Below are the code and all the weights of a small trained network. Each question names an input and a class and asks about switching units off, where a switched-off unit gives its printed mean instead of its output.

import numpy as np


def w(rows, s, z=0):
    codes = np.array(rows[::2]) - 128.0
    scale = np.full(codes.shape[1], s)
    scale[-1] = z or s
    return codes * scale


def norm(h):
    return h / np.sqrt((h * h).mean(-1, keepdims=True) + 1e-5)


def f(y):
    return y / 2 * (1 + np.tanh(0.7978845608 * (y + 0.044715 * y**3)))


def log_softmax(a):
    a = a - a.max(-1, keepdims=True)
    return a - np.log(np.exp(a).sum(-1, keepdims=True))


def net(x, mask):
    res = np.array(x, float).reshape(1, 8) / 4 @ E
    u = 0
    for l in range(4):
        y = f(norm(res) @ A[l][:, :-1].T + A[l][:, -1])
        res = res + np.where(mask[u : u + 8], y, B[l][:, -1]) @ B[l][:, :-1]
        u += 8
    return log_softmax(norm(res)[-1] @ U[:, :-1].T + U[:, -1])


A, B = {}, {}
E = w([
[187,215,77,141,209,185],'x0',
[212,65,96,115,100,150],'x1',
[94,70,78,213,92,111],'x2',
[61,136,55,74,88,150],'x3',
[135,183,45,167,86,114],'x4',
[197,105,190,177,124,105],'x5',
[97,200,181,162,93,255],'x6',
[126,42,137,190,153,191],'x7',
],0.0056)
A[0] = w([
[137,143,179,81,183,190,160],'0.n1',
[121,61,139,234,153,123,78],'0.n2',
[144,190,78,29,39,189,203],'0.n3',
[70,122,220,19,120,68,104],'0.n4',
[254,145,87,91,130,134,192],'0.n5',
[138,167,45,224,95,172,29],'0.n6',
[39,169,57,102,77,126,4],'0.n7',
[116,226,135,48,165,82,182],'0.n8',
],0.0062,0.003)
B[0] = w([
[154,174,179,101,177,136,186],'0.n1',
[38,84,82,253,123,162,154],'0.n2',
[127,125,137,77,164,77,255],'0.n3',
[106,154,226,72,179,103,211],'0.n4',
[242,140,115,163,129,72,210],'0.n5',
[97,137,151,137,159,129,154],'0.n6',
[32,218,13,98,108,164,164],'0.n7',
[163,106,178,184,27,180,233],'0.n8',
],0.0061,0.0039)
A[1] = w([
[123,19,87,156,110,217,4],'1.n1',
[108,175,107,254,121,72,108],'1.n2',
[154,183,101,90,53,100,182],'1.n3',
[59,164,78,52,89,94,84],'1.n4',
[190,136,154,98,100,214,152],'1.n5',
[93,146,210,74,122,147,57],'1.n6',
[104,28,138,93,143,120,93],'1.n7',
[204,200,135,117,138,212,75],'1.n8',
],0.0081,0.0034)
B[1] = w([
[80,115,121,253,54,170,165],'1.n1',
[67,201,171,110,84,82,202],'1.n2',
[139,56,114,78,113,124,254],'1.n3',
[104,109,97,4,133,247,242],'1.n4',
[135,166,164,161,196,91,224],'1.n5',
[123,138,227,136,50,143,223],'1.n6',
[102,155,141,167,186,104,180],'1.n7',
[131,97,77,124,214,148,251],'1.n8',
],0.008,0.0031)
A[2] = w([
[134,207,96,211,184,128,78],'2.n1',
[68,2,131,198,141,115,48],'2.n2',
[166,159,153,56,189,142,126],'2.n3',
[158,104,164,216,120,185,138],'2.n4',
[94,96,80,67,108,214,152],'2.n5',
[100,140,79,63,122,162,3],'2.n6',
[93,97,91,150,156,106,40],'2.n7',
[148,175,166,209,139,40,138],'2.n8',
],0.0083,0.0023)
B[2] = w([
[104,226,117,131,126,107,191],'2.n1',
[68,50,121,199,177,146,207],'2.n2',
[117,137,155,254,95,177,254],'2.n3',
[127,189,81,162,73,146,195],'2.n4',
[178,118,87,82,129,158,235],'2.n5',
[99,109,136,91,95,198,180],'2.n6',
[116,115,178,136,133,154,124],'2.n7',
[64,108,91,64,123,108,236],'2.n8',
],0.0095,0.0038)
A[3] = w([
[126,170,173,40,194,86,75],'3.n1',
[162,110,197,178,132,87,152],'3.n2',
[1,187,184,138,114,223,205],'3.n3',
[88,79,114,78,87,133,93],'3.n4',
[121,107,131,188,109,142,43],'3.n5',
[166,185,172,87,146,161,98],'3.n6',
[84,136,98,135,191,155,5],'3.n7',
[49,83,23,113,45,216,180],'3.n8',
],0.0075,0.0012)
B[3] = w([
[85,167,130,213,54,183,160],'3.n1',
[89,111,57,41,98,159,171],'3.n2',
[191,72,94,90,76,45,254],'3.n3',
[183,211,107,91,205,208,163],'3.n4',
[107,97,110,184,55,234,137],'3.n5',
[135,93,218,148,208,162,176],'3.n6',
[145,93,158,151,161,152,138],'3.n7',
[187,125,84,66,79,255,242],'3.n8',
],0.0067,0.0058)
U = w([
[125,150,248,92,127,137,139],'0',
[194,215,153,197,221,160,96],'1',
[75,55,135,135,198,95,9],'2',
[101,146,141,118,77,83,89],'3',
[142,145,83,57,112,203,252],'4',
[87,233,86,133,144,99,53],'5',
[222,121,97,114,135,53,80],'6',
[93,108,83,223,85,168,190],'7',
],0.017,0.0031)

Each question gives the input, the list of numbers given to net, and the class t.
The units are the neurons (one row each of A and B). Each row of codes is followed by its name. A weight is (code - 128) times the scale printed after its matrix; where a second scale follows, it is the last column's (A, B and U).
mask holds one flag per neuron, layer by layer. A switched-off neuron (its flag False) gives its mean, the last column of its row in B, instead of its output. The means were averaged over made-up inputs and are rounded, as every weight is.
A unit's drop is (log p(t) with every unit on - log p(t) with that unit switched off) / (log p(t) with every unit on - log p(t) with every unit switched off).
The circuit of an input: a set's keep is (log p(t) with only the set's units on - log p(t) with every unit switched off) / (log p(t) with every unit on - log p(t) with every unit switched off). Starting from the 12 units with the biggest drops (on a tie, the unit counted first), units are removed one at a time, each time the one whose removal leaves the highest keep (on an exact tie, the one counted first), for as long as the keep stays at least 0.8.
units of the circuit, in order: the units of the circuit, biggest drop first
unit that matters most: the unit with the biggest drop
k most important neurons: the k neurons with the biggest drops, biggest first
k most important neurons of layer l: the k neurons of layer l with the biggest drops, biggest first
input [7,4,3,5,-7,-5,5,7], class 1: units of the circuit, in order : 1.n5, 1.n4
input [7,-1,0,6,-1,8,-5,0], class 6: unit that matters most : 0.n5
input [2,-4,2,-7,3,-6,6,7], class 5: 3 most important neurons of layer 0 : 0.n8, 0.n1, 0.n6
input [0,-2,-1,-4,4,7,4,-7], class 3: units of the circuit, in order : 2.n8, 1.n4
input [-2,-5,-1,8,-6,6,6,7], class 7: 2 most important neurons of layer 2 : 2.n4, 2.n2
input [-6,8,6,3,6,3,-4,-8], class 4: units of the circuit, in order : 1.n4, 3.n8
input [4,0,-4,-3,-8,-4,8,-3], class 1: units of the circuit, in order : 1.n5, 2.n3
input [4,-4,8,5,-2,5,7,-3], class 3: units of the circuit, in order : 1.n2, 3.n3
input [8,-2,7,-3,-7,-1,-5,3], class 7: units of the circuit, in order : 0.n2, 2.n4
input [0,7,-1,1,3,-4,0,4], class 7: 2 most important neurons : 1.n4, 1.n1
input [-5,-1,8,-1,4,6,-8,-1], class 2: units of the circuit, in order : 2.n3, 2.n2
input [-1,-4,2,-8,2,-1,-6,-3], class 5: units of the circuit, in order : 1.n2, 3.n3
input [-1,4,-3,-5,-1,2,3,-5], class 1: 2 most important neurons of layer 2 : 2.n3, 2.n6
input [4,-4,5,-1,0,8,-5,-3], class 3: units of the circuit, in order : 1.n2
input [-2,4,-5,-7,0,-1,2,6], class 7: 3 most important neurons : 0.n2, 0.n4, 2.n4
input [-5,8,0,1,2,-3,-3,2], class 7: 2 most important neurons : 1.n1, 2.n2
input [-4,-2,6,-7,-4,3,-1,-2], class 2: 3 most important neurons of layer 2 : 2.n3, 2.n8, 2.n2
input [1,-8,4,5,3,0,-2,6], class 4: 2 most important neurons of layer 0 : 0.n7, 0.n8
input [-2,-2,-5,-2,3,0,-6,-6], class 0: 2 most important neurons : 0.n4, 3.n3
input [2,6,4,4,-5,-4,-3,6], class 7: unit that matters most : 1.n1
